(46) [-42 -31  -1   9  14  26  -3 -54  -4  10  71   4 -13   7  15  -2 -13  15
 -11  41 -38   9  30   4  -2 -11 -45 -28  26 -43  10   3]
(50) [-24 -26  17 -10  -7   5  13   8 -16 -10   9  -1 -19  24  -4  30   6 -27
  15  22  13  -2   8 -23 -25  -3   3 -37 -33  -2   1   7]
(46) [-25 -36  -1   4  11   2  -2 -28   3  -3  23   5 -19  32  10  15  -7  -2
  -6  15 -11  -7  22  -2   6  -8 -27 -17   5 -34 -11  -3]
(50) [ -6   0  12  -1   3   9   2 -20   4   7  -6  -6  -7   6   5 -11  -2  21
 -18   7  -4  -8  16  36   6   4   8   5  20  -1   7 -14]
(40) [  0  31  34 -12   3  22   8 -15   7   9 -24  -3   7 -16   4 -45   1  50
 -14   9 -21   5  20  54  -2  17  35  14  37  27  27 -30]
(50) [ -4 -12   2  15  -3   1  14  -3  -7   3   9  -3  -7   4   0   8   2   2
  -2   4  -2  -6  10   9  -3   6   7 -12  -1 -11  -2  -4]
(40) [-15  -7  -9  11   5   7 -14 -32  -1  12  24  -5 -11  -2  11  -2 -10  11
 -22  12   0  -7  10  26  11  -8 -22   4  17 -24   8   1]
(40) [  2  -3  -9   9   2  -6  -1   5  -2  -2   8   6   1  -3   2   4  -1  -4
   7  -4  -3   2  -4 -14   1  -1  -8  -3  -5 -10  -5   4]
(46) [-31 -32   5 -13   7   5 -16 -36   4   0   6  -8 -29  39  10  19  -8  -8
 -22  20  15 -18  20  18   8 -16 -26  -8   2 -22  -3  -1]
(43) [ 14 -19  11  -3 -10   6  36  -3   4   7  -2 -22   7  19 -19  10  12  -4
 -11  -2  -6 -10  14  20   2  12  24  -9  11  15 -16  -6]
(50) [ -9   5   5 -26   0   2 -25 -15   7   3 -23 -13 -11  12   2   0  -5  -7
 -22   5  30 -12  -3  23   9 -13  -7  17   1  13   9   2]
(40) [ 25  -2   6  17  -4 -23  22  28   4  -8 -49   4  -4  16  -4   8   9   7
   4 -31  11 -18   3  16   8  20  41   9  -8   4 -20 -22]
(46) [ -2 -50 -24  30  15 -28   2 -10  12 -12   5  18 -20  48  12  32  -6  -8
   2 -19 -10 -20  17 -18  26  -2 -28  -7  -1 -58 -45  -7]
(43) [-18  33  -4  46  -2  10 -11  -4 -29  15  30  12 -12 -58  20 -20  -8  34
  -2  17   2   8  -2  30 -18   7   8  -3  -2 -23  45  -4]
(50) [ -3  17  18 -44  -4  11  -8  16   1  -9 -12  -1  13  -5 -10  -9   4 -17
  17  11   3  19 -14 -30 -18  -8   2  -4 -13  40  12  11]
(40) [-12  -6 -29  21   1  -8 -30 -22  -6  11  20  -6 -18  -5  12  15 -12  -8
 -24   3  30 -16  -8  17  15 -17 -32  12  -4 -32   5  14]
(50) [ 13  31  25 -30 -18  26  16   1  -3  16 -12 -33  21 -25 -21 -21  12   6
 -17  11   9   6  -5  36 -13   8  37   8  14  58  26   1]
(46) [-15 -10  26   2   1  -2  22  31 -14 -22  -6  26 -10  11   3   8   7  -2
  42   9 -16  13  10 -39 -32  13  21 -37 -30  -3   0 -11]
(40) [ -3  -4  10 -12   3  11  12   0   2  -4  16   6  11   1  -4  -8   3   1
  15   9 -28  16   6 -23 -10   3  -3 -15   6   7  -1   1]
(43) [-49 -17   7 -35  27  -7 -47   3   3 -38   5  50 -24  31  27   7 -17 -21
  46  22 -12  24  -2 -86 -18 -28 -57 -25 -34 -27   1  10]
(50) [ 19  25 -19 -18   0 -10 -25  19   9  -4 -12   3  21 -19  -5  -8  -2 -18
   9 -18  11  12 -33 -32   7 -12 -15  24  -7  21  -3  19]
(40) [ 12  12   5  12   3  -5  13  15   2  -5 -11  14   9 -11   2 -15   3  19
  14 -12 -20   7   2  -3  -2  14  18   2   6   2  -2 -14]
(46) [-49  13  29   0   2  40   1 -18 -28   5  55  11 -10 -34  13 -21  -5  22
  15  56 -27  29  17  -3 -44  -1  -5 -40  -2  -5  52   1]
(50) [ 29 -15 -51  82   9 -32  16  12  -2   2  35  26   9 -19  11   9  -4  15
  14 -38 -33  -2  -3 -20  23  15 -15   4   9 -64 -34  -2]
(40) [  5  12   9 -14  -4   2   2  15   0  -4 -12   0   8  -6  -6  -5   4  -5
  10  -1   1   8  -8 -11  -9   1  10   0  -7  21   5   2]
(43) [ 39 -36  -3  25  -6 -15  58   6  15   3 -16 -16  11  36 -20  18  16   3
  -9 -33 -19 -24  22  22  23  26  35  -2  20  -5 -49 -20]
(43) [  7  -7   1  12  -5  -2  14  -4   0   6  -6 -11  -4   6  -4   6   4   5
 -13  -5   6 -13   8  26   6   8  15   2   6  -2  -6  -8]
(43) [-38   1  19 -40   2  17 -30 -14  -7  -6   2  -2 -19  10   7   4  -7 -16
  -1  34  22   6  -1  -9 -19 -21 -20 -12 -18  11  26  11]
(46) [ 11  25  -1 -18  -9   7 -14  -5   3  13 -15 -22  10 -18  -8 -12   1  -1
 -23  -2  24  -4 -14  28   7  -6   7  25   9  30  15   7]
(43) [-26 -22  18 -22   5   7   0  -6  -1 -12   4   7 -14  29   3  12  -1 -12
  12  21  -4   4  13 -22 -14  -7 -11 -25 -13  -3  -1   0]
(46) [-54 -28  13   5   7  -1 -27 -23 -16  -8  -1  11 -56  34  27  28 -13  -5
  -9  30  36 -21  20  16 -11 -15 -18 -22 -29 -41  16  -7]
(43) [-14 -16   8 -14   8   2   3   4   2 -14   9  15  -2  18   2   5   0  -9
  23   9 -19  12   6 -38 -10  -4 -13 -20  -9  -6  -8   2]
[  4  12 -25  44   6 -16 -19  -8  -4   9   1  10 -11 -21  19  -6 -11  23
 -15 -16   9 -13  -3  29  18   2  -7  22   8 -36   5  -8] : (40)
[ -2  17 -17  23   2   9 -10 -16  -7  15  36   1   8 -38   8 -17  -8  18
  -9   7 -13  10  -5  12   3  -2 -15   7  17 -14  18   7] : (46)
[ 14  15 -33  57  11 -23  -7  18  -5  -3  17  34   6 -35  18 -12  -8  23
  21 -25 -24  10 -11 -21   8   9 -11  10   1 -42  -5  -4] : (40)
[ 21  30 -32  36   3 -23 -29   6   2   8 -18   9   0 -32  14 -13 -10  19
 -14 -31  20 -11 -20  25  25   0  -3  41   6 -19   4  -3] : (43)
[ 21  31 -21  41  -3 -17  -3  30 -11   2  -1  17  10 -45   6 -12  -1  14
  15 -24   1   7 -21  -7  -1  11  12  14  -9  -9   7   1] : (46)
[-17  -2  13 -29   1  23  -3 -20   1   4  23  -9   5   0  -4  -8  -1  -4
  -3  26 -12  13   6  -5 -10  -9 -14 -11  10  15  14   9] : (40)
[ 22  24   9  10  -8 -15  19  55  -9 -15 -31  19  12 -20  -6  -5  11  -1
  37 -21  -1  12 -16 -30 -20  18  40  -5 -28  21   0  -7] : (46)
[ 16  13  10   2 -17  14  31  15 -12  11  10 -19  19 -25 -20  -4  13  -2
   2   4  -2   7  -5   8 -17  13  31 -10  -1  30  10   5] : (50)
[ -7 -30 -13  32 -11 -10  11  -5 -16   8  13 -16 -25  17  -1  40   2 -20
 -18   1  34 -28   6  21   3  -1   1 -14 -21 -29 -10   6] : (50)
[ 18  -5   1  10  -2 -17  20  29   2 -11 -23   9   4  11  -6   9   8  -5
  18 -22  -3  -3  -2 -17  -1  13  22  -3 -13   3 -20  -8] : (40)
[ 13 -50   8  31  -1 -13  55  -1   6  -4  -9  -3 -11  50  -7  27  12   7
  -2 -16 -20 -25  36  19  11  25  30 -22   8 -26 -42 -27] : (43)
[ 15 -30 -14  16  -2 -25  19  28   0 -15  -4   9  -1  26  -8  34   7 -29
  23 -22   2  -7  -5 -42   2   4   0 -15 -27 -16 -37   6] : (40)
[ -1 -29 -17 -10  -9 -16  -6  13  -5  -7   2 -12 -10  28 -11  46   3 -54
   3  -4  38 -13 -17 -35   0 -17 -20 -11 -38  -4 -23  27] : (40)
[ -3 -11 -15   5   3 -15 -11  11  -2  -9   4  10  -7   9   3  19  -3 -21
  12  -6  11  -1 -11 -32   1  -9 -19  -5 -22 -16 -12  12] : (50)
[-18 -15  -1  -8   5  -5 -24 -22   4   0 -15  -5 -26  27  11  14  -8  -5
 -22   6  28 -21   8  24  13 -13 -16   8  -3 -16   0  -3] : (50)
[ 21  15 -12  18   1   8  20   6   1   7  35   6  33 -37  -7 -24   3  17
  15  -6 -46  25  -5 -19  -2  12  -1  -1  23   3  -1   4] : (46)

(73) [ 24   9 -11  12 -26   2 -10   3  -5 -14  15   8  -7  36   6  -7  -6   0
   4   3   1  -1   2  -7  18   1 -16   3  -1  13  -3   9]
(64) [-26  12  12   4   7   1   9   2  -3   9  51   3   2  21 -10 -32  24  -9
  25  13   4 -45  -2 -18  12 -11  13  -6 -28  14   0 -12]
(69) [  0  13 -10   2  -6   0  -5  -3   1  -2  16 -14  -3  25   8   2  13  -3
  -3 -11  11 -15   6  -8   8  14  14  15 -15  -5   2  -3]
(69) [-21   4   4  -6  38   8   2  -1  -2  34   6 -10   0  -2  17  19  14   0
   4 -10   8 -21   0   2 -15   2  24  11  -7 -13  12 -10]
(64) [ 20  -9 -42   5 -18  56 -22 -10   8  10  17 -18  -7  37   5   6 -10 -13
   8   8   4  23  26  -5  15  -5 -15  26  10  19  18  -9]
(65) [  5  10 -42  21 -26  -5 -34  14  -5  -9   9 -13  -8  41   9 -21  10   8
  16  10  11 -12  25  -3  15  31 -13  13   3 -17   4   4]
(73) [ 14  -8   1   9 -16   7  -2   4 -17   3  11  36 -23  23   5  -2 -14  24
   6   9  28  -8 -12 -18   7 -16 -26  -4  13  14 -17  -1]
(69) [ 53  17 -52   2 -15  17 -20   2 -32   1  -6  -5 -23  53  36  33  12  14
  19 -10  -1  -4  24  23   9  21 -22  36   5 -42   0   4]
(64) [-42 -10  17  -3  12   4   8  -9   9  27   8  -6  -5 -16  -6  10   2  -3
  -8  -4  21  -9 -10 -18 -14  -6  20  -3   7   1  -5 -16]
(65) [ 29   4   1 -13  14  36  15 -13 -13  17  16   9  -9  20  16  32  -2  -7
   7  -9  -7   0  -3   5   3 -25  -2  16  -7  10   4  -6]
(65) [ 23  23  10   2   3 -15  -1  -1  10 -17  -4 -10  14  12  15  11  -4 -16
 -19 -20 -20   7  -5   7   7  10  15   3 -16  12  13  20]
(64) [-35 -12   7  13 -15   1  -8   0  15   8  16  -1  -3  -1 -16 -21  -8  -3
  -3  12  22  -2  -4 -27   2  -3   2 -11  12  20  -5  -8]
(64) [  1  -2   1   2   8  14  -3  -5   2  20  -5  -4  -4   3  12  25 -10  -7
  -3  -6  -2  10  -1   2  -7  -6   1   5  15   2   6   1]
(65) [  0 -17  -2   3   5 -13 -25  -2  31  -3 -63 -11   0 -25  22  40 -39  24
 -76 -38  50  49 -11 -15 -20  34  21  15  29   3   9  13]
(65) [ -1  10  33 -20  -4 -12  42 -11  -7 -23  25   9  10 -17 -28 -17  21 -17
  14   4 -31 -19 -14   5   9 -24   7 -18 -34   6 -17  -7]
(73) [ 17   6   5  -1  16  -1   2   6 -11   3   3  19  -5  14  17   6  -1  17
  -3  -8  14 -13  -8  -3   1  -3   0   6 -10   4   1   4]
(69) [-11   5  12  -4 -25   7  19 -12   6 -20  49   2  -1  20 -27 -32  14 -11
   3   6  12 -23  -6 -29  24 -14   9  -3 -33  29 -14 -15]
(69) [ 11  -8 -25   6 -20  -1 -15   5  -4  -8 -26  -8  -3  -6  -3   1  -6   2
   7  10 -13  23  16  17  -2  13 -22   0  24 -21  -2   6]
(69) [  4 -15 -23 -18  45  76   4  -9  -5  39  45   4  -7  26  10  -4  14  12
  19   6  35 -24  16 -15   5 -29  10  37 -30  25  25 -34]
(73) [ 67  12 -10 -15  41   3  -2   9 -13 -15 -28  19   4  13  43  25  -7  33
 -27 -32  13   6  -3  19   0  10   6  29 -28   0  21  18]
(65) [ -6  -1 -32   8 -10  -9 -27  10  11 -17  -5 -17   1  14   2 -25   8  20
 -16  -4  37  -5  18 -13   8  38   9  18 -11 -10   8  -2]
(73) [ -7 -11  17 -15   7  -8  15  -9  11  -7 -31  -8  12 -47 -14  13  -7  -7
 -19  -7 -16  27  -7  13 -14  -3   8 -10   7  -6  -3   1]
(64) [ 23 -10 -31 -23  -7  14  12  -4 -33 -10   2  18 -28  12   2   4  23  48
   6  -5  46 -23   6  -3   4   6 -10  29 -19 -37 -25 -26]
(73) [-18  -1  -5   1  -6  -1  -1  -3  -2  11  -2 -14  -2  -8  -6   6   8 -11
  13   6 -12  -1   7   7  -6   4   0  -3  13 -20  -5  -6]
(64) [-36  10  33  11  22  12   2  -7  29  30  35 -16  18   6   0  -2  -7 -42
  -2  -1 -16  -7 -10 -18   0 -20  28 -12  -5  47  24   2]
(69) [ 23   7 -37  -5  24  24 -20   3  -3   9   2 -13  -5  35  33  14  11  21
 -12 -21  36 -11  18  -2   3  24  17  43 -22 -10  22  -6]
(64) [ -4 -13  -6  10   0  43 -16 -13  18  36   3 -10  -8  16  15  35 -30 -16
 -14  -6  13  30   1 -16  -5 -14   0  12  32  30  15  -3]
(69) [ 15   0  18  11  -9 -12  -6   4  15 -18 -12  13  10  -3   1  -6 -29  -3
 -24  -4  -3  24 -14  -8   5  -4  -6 -14   7  35   5  21]
(69) [ 26  20   0  10   0  23  -3  -5  -9  19  30   6 -10  51  27  26  -6 -16
  11  -8  -8 -10  -3  -4  12 -15  -4  11  -1  20   8   7]
(73) [ 37  -1  -4 -27  53   2  21  11 -41  14 -35  21   2 -34  18  24  18  19
  37   5 -43  -5   6  60 -23 -15 -19   2  -2 -50   4   2]
(65) [ 24   4  -3 -13   3 -20   7   0 -14 -13 -37   3  -5 -15  13  30   2  17
 -14 -19  -3  10  -4  22 -11  15  -1   7   3 -35 -11   7]
(64) [-11 -25 -35   1 -30  19 -10  -2 -17   8   3  10 -33  12  -9  -4   4  35
   9  13  52  -7  10 -20   1   6 -21  15  20 -24 -26 -26]
(64) [  9 -10  -7   9   1  34 -19 -11  22  26 -20 -18   2   3  18  43 -36 -25
 -20 -10 -11  49   5   2  -9  -7  -3   9  38  23  22  10]
(73) [ 17  -4   8 -11   7  -4  12  -1  -2 -12 -21   6   8 -24  -4   6  -6   1
  -5  -2 -18  17  -4  17  -5  -7  -5  -5  -1  -2   0   6]
(65) [-27   8  34  24  44 -19 -20  19  35  21 -11 -10  37 -22  11 -15 -23 -31
  -9   4 -35  13  -7   6 -14  -1  18 -28  11  40  43  30]
(65) [-14 -33 -47  21  11  35 -53  12   5  49 -30  -3 -24  11  29  22 -28  35
  -9   5  59  24  19 -14 -20  19 -16  24  56  -9  17  -8]
(65) [-26   4  15  31 -22  -3 -14   5  16  12  28  -2   7  16 -12 -24 -16 -35
  19  25 -25   1  -2 -15   9 -14 -12 -29  23  36   6  12]
(69) [ 65  36  46   3  -5 -26  27   0 -27 -23  18  55 -13  46  32  27 -17  10
 -15 -28  -4 -20 -44  -8  19 -25  -9  -9 -23  33 -19  29]
(73) [  1  -2 -30   4 -24  13 -11  -1   5 -11   2 -27  10   0 -19 -19   9 -25
  27  22 -38  16  29  20   9   6 -17  -1   7 -11   8  -1]
(73) [ -5  -6  -4  -7  31  11   0   7  -2  10   3   2   8 -11   1 -14   9   9
  10   7   3 -10   7   6  -5  -4   5   4 -13   0  14  -7]
[  3   5  22   0  -7 -10  12  -1  11 -22  12   6  15  -5 -16 -22  -5 -14
  -6   4 -16   3 -10  -6  11 -12   2 -16 -16  29   1   8] : (73)
[  5  12  10   1  13 -23 -12   2  34 -26 -20 -21  25  -6  11  -1 -11  -3
 -54 -31  13  17  -5  -9   2  29  36   8 -23  22  23  19] : (65)
[ 30  -7  16 -15  26  -6  17   2 -26   8 -34  38 -16 -18  22  39 -13  36
 -13 -17  15   4 -23  12 -18 -12 -10   2  10 -16 -14   4] : (73)
[-22 -41   2 -17  41  27  11   7  -7  24 -12  26   0 -51 -19 -23  -2  32
  16  27  21   1   1   2 -20 -28 -13  -8   8   2   3 -24] : (73)
[ -5  15  12  -9  43 -10   3   3   4  11  -2  -9  11  -4  21  13  13   4
 -16 -24   9 -19  -5   4 -10  13  35  13 -26  -7  17   2] : (73)
[  7  -8 -32 -11  18  14 -16  -2   4  10 -37 -26   0 -14  17  30   3  10
 -16 -16   9  22  20  19 -16  26  10  28   9 -34  15  -5] : (73)
[-15 -11  12 -21  -7 -19  21  -8   9 -30 -10   0   4 -35 -26 -16  10  17
 -27 -10  25  -1 -10 -12  -1   9  18  -1 -23  -7 -18 -13] : (65)
[ 29  22 -12   8  -2  10  -7  -2 -21  17  11   1 -15  45  33  36   3  -7
  16 -11 -13 -11   3  11   5   0  -8  15   6 -13   2   8] : (69)
[ 12  -8 -29  14 -37  31 -18  -8 -12  17  12   4 -30  42  10  22 -13   4
  11   6  21   8   8 -14   8  -5 -27  14  32  -1 -12  -8] : (65)
[-11 -28  13 -10 -40   2  14 -24  12 -10 -24   9 -22 -25 -19  31 -28  15
 -48 -17  46  35 -23 -31  -7  -5   0  -1  28   7 -35 -13] : (65)
[  4 -28 -44  -7 -24  31 -17 -12   6   1 -32 -22 -12 -13  -7  20 -10  10
 -12   1  19  42  23   4  -6  14 -14  22  31 -23  -3 -15] : (64)
[ -7   6 -12  -1  -1 -14   2   8 -24   4   0  -1  -7  -2  -2  -6  25   5
  34  13 -16 -23  11  20  -4   9 -10  -3   2 -43 -12  -5] : (64)
[ 10   3 -33   2  -9  -8 -14  10 -17  -8  -8  -4 -10  14   7  -7  17  20
  14   4   9 -12  17  11   3  24 -11  13  -1 -36  -5  -3] : (65)
[-35 -26 -46  12  10  50 -40  -1  25  43  -9 -46   8 -10  -4  -1  -7 -25
  18  24 -10  33  41   9 -13   8  -5  13  39  -4  35 -13] : (69)
[ 64  20 -19  -4 -11   9   6   0 -42  -7   8  26 -25  51  32  31   6  18
  19 -11  -4 -16   0  16  14  -6 -26  21  -8 -20 -14   7] : (69)
[  0 -35 -29   5   1  41 -14  11 -14  16  13  31 -18   6 -11 -36  -9  35
  29  37  36  -3  13 -15   4 -22 -38   3  15  15  -1 -20] : (73)
[ 59  23 -26   5 -20 -43  -6  27 -37 -50 -27  15   5   9   6 -26  17  15
  36  16 -53  -5  17  51  13  22 -42  -9  -9 -46  -8  29] : (64)
[ 53  21  20  13   6 -32  -2  18 -23 -13 -23  40  -3  17  33  19 -22  14
  -1  -9 -23   3 -21  20   1  -5 -25 -15  10   4  -2  37] : (64)
[-27 -19 -24 -11  35  26 -12   3  21  12  -6 -30  21 -30 -12 -26  14  -2
   4  11   4   7  28   8 -10  10  18  14 -12  -4  31 -17] : (73)

(83) [ 21  14  10   2  -2 -19 -12  27  -7  13   7  12  12  43  -1  41  10  -1
   3  -2 -12 -10 -13 -35 -13  -2  -4 -16  31  19 -19  -5]
(87) [-24  -4 -11   3   9  10   3 -17  10  -8   6 -11 -12 -42  -5 -42  -5  17
   6  -7  15   6  19  25  11  -7   2  19 -12 -19   6  -7]
(83) [ -3   3  15 -14  34 -14  20  -2 -27  15 -31  -5  -9   7  14  13  -7 -36
 -21   5 -23 -16  -6  19  -9  17 -12   3  14  27   4   6]
(87) [ -7  29   1   1 -31   3 -23  27 -20   2  20 -25  13 -11 -10  17  28  31
  16 -33  20  64  14  -1  27   0 -23  12  51 -24 -11 -30]
(79) [ 14  18  -3  -1  13 -27 -14 -13 -33  -3  10 -11 -14  11 -13  17   9 -25
 -21 -57 -62 -32  -3  19  -7 -12  -3  17   7   6  31  -6]
(82) [ 25  -7  -4 -11 -26  -3 -16  16  -9   3 -13 -11  13   5   1  24  15  12
  -2 -21   5  14 -16 -15  -8  14   1 -11  39 -15 -31 -11]
(87) [ 19  36  13   6 -13 -21 -21  28 -27  11  27   3  11  49 -11  56  20  -9
   2 -25 -29  11  -6 -25   4  -8 -16  -5  33  19   7  -9]
(79) [ 22  -1   5 -11   3 -25  -6  18 -26   5 -44 -24   8   9  19  32  21  -8
 -24 -32 -19  -5 -14   0 -16  11 -11  -2  50 -13 -22 -19]
(83) [  4  16 -13  12 -22   9 -24 -12  10  -5  76  24  -7  12 -43  -4  -6  13
  25 -18 -14  -6   5 -15  10 -20  15   4 -27  14  22   9]
(87) [  1 -17   0   0  -3   5  10  -1  12  -8 -29  -4   7  -5  19  -6  -1   0
  -7  19  14   2  -3   0  -3   3   2  -8 -12 -15  -5   3]
(82) [-31   8   1   3 -12  29  12 -16  -2  -9  16  -6  -5 -28  -4 -24  -8  -3
  10  16  20  47  21  30  35   2 -12  14 -34  -6  36  10]
(83) [  7 -15   4 -15 -22  20   8   6  -3   6 -18  -1  10  -3   8  10  -4  -3
   2  23  26  30 -12  -4   3  28  -2 -15   9   1 -19  10]
(82) [ -6   3   2 -13 -21  32   3  -5  -3  13  37  17  -3  -5 -24  -1 -18  -1
  23  23  23  34  -2  -2  17  25   2  -7  -6  28  -2  21]
(79) [-14  14  -5   3  -5  16  -5 -16   1   2  53  15 -12  -8 -30 -16 -14   2
  19  -1  -2   8  11   7  17  -5   4  10 -24  19  23  12]
(87) [ 17   5  -4 -10   8 -10 -11  -7 -13  14  28  15 -12  15 -26  12  -9 -10
   2 -22 -29 -33 -13  -8 -16   7  12  -2  14  31  -7   7]
(79) [ -1  10  -5   6 -12   1 -17  15   9   4  26   2   6  -2 -14  -1   8  31
  20  -9  18  13   6 -19   4  -7   1   1  23  -6 -21 -15]
(83) [ 11   0  -8   3 -33   9 -14  -1   0 -12  13  -5   8   1  -7   8  10   8
   4 -16   1  21  -2  -4  10  -3   2  -2  -7 -20   9  -1]
(82) [  6  -9  -5   0  24 -13  -1  -5  13   7   2  13  -8   4  -6 -11 -10   4
   0   0  -9 -46  -7 -11 -23  -4  16  -3   2  14 -19   1]
(79) [-16   4   2 -21   4  21   4   0  -8  25  26   7 -11 -26 -23 -15 -17  12
  23  11  30  24   3   7   7  31  -1   3  31  30 -31   4]
(87) [  0  27   9  20   5 -22  -7  12  -9  -7  10  -1   6  31   5  24  16 -10
  -7 -13 -29  -5   9  -6   6 -29 -14   6  -7  -1  32  -9]
(83) [ 13 -13   5 -15 -28  13   5   6 -14  -2 -33 -14  12  -2  15  21   7 -10
 -10   6  13  35 -13   4   5  26  -8 -12  12 -13  -8   5]
(79) [  9  -8   8 -15  11  -6  17 -14 -28  -1 -40 -12  -6   4  18  16  -3 -44
 -31  -4 -31  -9 -12  27  -5  18  -7   0  -7   7  23  13]
(82) [ 14   6   6 -10 -37  11  -9  17 -18   4   0  -8  15  11  -1  33  13   1
   4  -5  11  45  -9  -9  12  19 -11 -10  25  -4  -8  -1]
(87) [ 18 -35 -11 -19   7   7   8 -20  11   6 -16  12 -10 -11  -4 -16 -21  -7
  -6   9   0 -39 -22  -1 -27  23  26 -13  -7  12 -26  18]
(83) [ 25   4   8 -14 -29   4  -6  10 -26   6  -4  -1  11  26  -1  45   7 -21
  -6  -7 -13  23 -20  -9   2  22  -7 -15  18  12   1  10]
(79) [ 20  13  13 -25 -40  11  -1   2 -60   2 -16 -25   8  12   3  56  14 -44
 -20 -26 -26  58 -15  25  23  36 -26  -2  22   4  29  10]
(82) [ 13  13  14   3  -1 -12  -1  16 -11   7   1  10   9  40   4  37   5 -18
  -5   7 -18  -4 -10 -19  -4  -2  -8 -12   6  21   6   5]
(82) [-17 -18 -15 -12  19   7  -1  -4  19  11  -3  -7 -12 -54  -9 -50  -9  41
  15  -4  40  -8   8   8 -11  13  13  11  35 -11 -54 -17]
(82) [ 48   0   2 -12 -61   2 -23  21 -25  -4  -8  -9  25  37   0  65  24  -9
  -8 -26 -13  35 -29 -25   1  19  -5 -24  28 -13  -7   1]
(79) [  7   7  -2  10 -25   0 -14  15   7  -8   9  -3  14  11   0  13  15  18
   8  -6  10  21   2 -18   7 -12  -3  -5   5 -19  -2 -10]
(83) [ 10   0 -19  30 -42   3 -36  25  51 -18  40  11  24   9 -13  -8  20  69
  35  -3  40  11   8 -55   2 -38  17 -11   0 -42 -30 -23]
(87) [ 10  21   9  14  14 -25  -5   4  -9   0  14  13   0  44  -1  29   4 -24
 -10  -9 -44 -32  -3 -12  -7 -23  -3  -1 -13  21  29   4]
[-25  39   4  18  15 -10  -7  -1 -12   0  45   0 -11   2 -18  -5   4   0
  10 -19 -19   7  26  13  21 -27 -15  24  -7  11  37 -10] : (87)
[-10   2  20   6  16   6  26   2   6   6  -6  24   3  30  15  11 -17 -31
  -1  57   1  -4  -1  -7   3   1  -6 -14 -38  34  22  26] : (87)
[-30   6  -3  -2  42   8  16 -35   2  10  39  21 -33 -22 -26 -44 -34 -16
   8  10 -15 -34  15  29   3  -2  10  20 -36  41  27  20] : (83)
[-47  18  15   2   1  34  22   5   2  10  20   5  -1 -23  -1 -21 -13   6
  26  51  50  65  27  16  39  11 -22   8 -13  17  12   9] : (87)
[-11   0  -7  16 -10   9 -12  19  40   0  28  14  11  -5  -8 -21   3  51
  33  21  47  11  12 -34   2 -17   9  -6   6 -13 -34 -13] : (79)
[  7  12  -3   6  -6  -6 -12  -2  -6  -2  25   5  -2  13 -14  10   3  -3
   2 -19 -20  -7   0  -4   2 -11   2   3  -5   5  15   0] : (83)
[  4   6   4  -3 -31  21   0  -5 -11  -3  20   6   5  11  -9  18  -3 -16
   6   8  -1  34  -3   2  20  10  -5  -7 -21   9  26  18] : (82)
[-16   5  12  -2  54 -20  20  -1  -6  16 -19   4 -14   1  11  -9 -12 -18
 -12  14 -14 -37   4  12 -15   0  -6   8   9  29  -5  -1] : (83)
[ 40 -30 -25 -13 -55  19 -21 -24   2 -20   8  -4   3  -8 -18   4   2   2
  -5 -35 -12   0 -24  -2  -5  13  26 -11 -18 -28   3  13] : (82)
[ 10 -12 -13  10  -5 -15 -10  -2   9 -22 -28 -22   5 -11  16  -8  19  13
 -16 -30 -10 -14   1   4  -8 -20   5   7  -1 -45   1 -19] : (87)
[  3 -20   5 -13  28 -12  16   6   1  10 -52  -8   0  -9  25  -4  -3  -4
 -16  13   9 -22 -10   3 -23  17   0  -6  26   0 -35  -5] : (79)
[  9  24   1  -2 -41  11 -17   0 -30  -5  36  -7   4  12 -20  31  12 -12
   5 -29 -18  45   1   7  27   3 -13   5   0   0  35   4] : (79)
[-24  -7   8 -10  45  -1  28 -14  -5  11 -27  -1 -17 -22  12 -26 -19 -19
 -11  22   1 -19   6  29  -6  13  -4  10  -5  20   0   8] : (83)
[-12   3  -2  11 -11  11   7 -20  -1 -22   2  -7  -3  -8   5 -10   0 -17
  -8   0 -12  16  13  25  22 -15  -5  11 -50 -17  53  10] : (82)
[  2  11  -6   5   8 -14 -14   1  -3   2  20   0  -6   1 -14  -2   5  10
   3 -27 -16 -18   4  -3  -5 -13   3   9  14   1  -3 -12] : (79)
[ -6   5   4  10  -3  -3   2   7   3  -8 -11  -8   8   3  13   4  10   2
  -3   5   5  14   7   1   8 -11  -9   2  -6 -15  11  -6] : (87)
[ 37 -24 -17  -2  -3 -11 -13 -20  13  -8   6  17  -6  17 -12   2  -8  -8
 -11 -21 -35 -63 -24 -17 -32  -6  33 -13 -21   3  -4  13] : (82)
[ -7   5   1 -20   6   6  -6  15 -10  28  12  -2  -5 -22 -17  -5  -4  24
  19  -5  29  18  -1  -4  -3  28  -3   2  61  18 -52 -13] : (79)
[ -3  16  -4   1   1  -6 -13  -1 -10   3  27  -3  -7  -4 -18  -1   4   7
   6 -27 -12   0   7   4   5  -6  -2  12  14   4   4  -9] : (87)
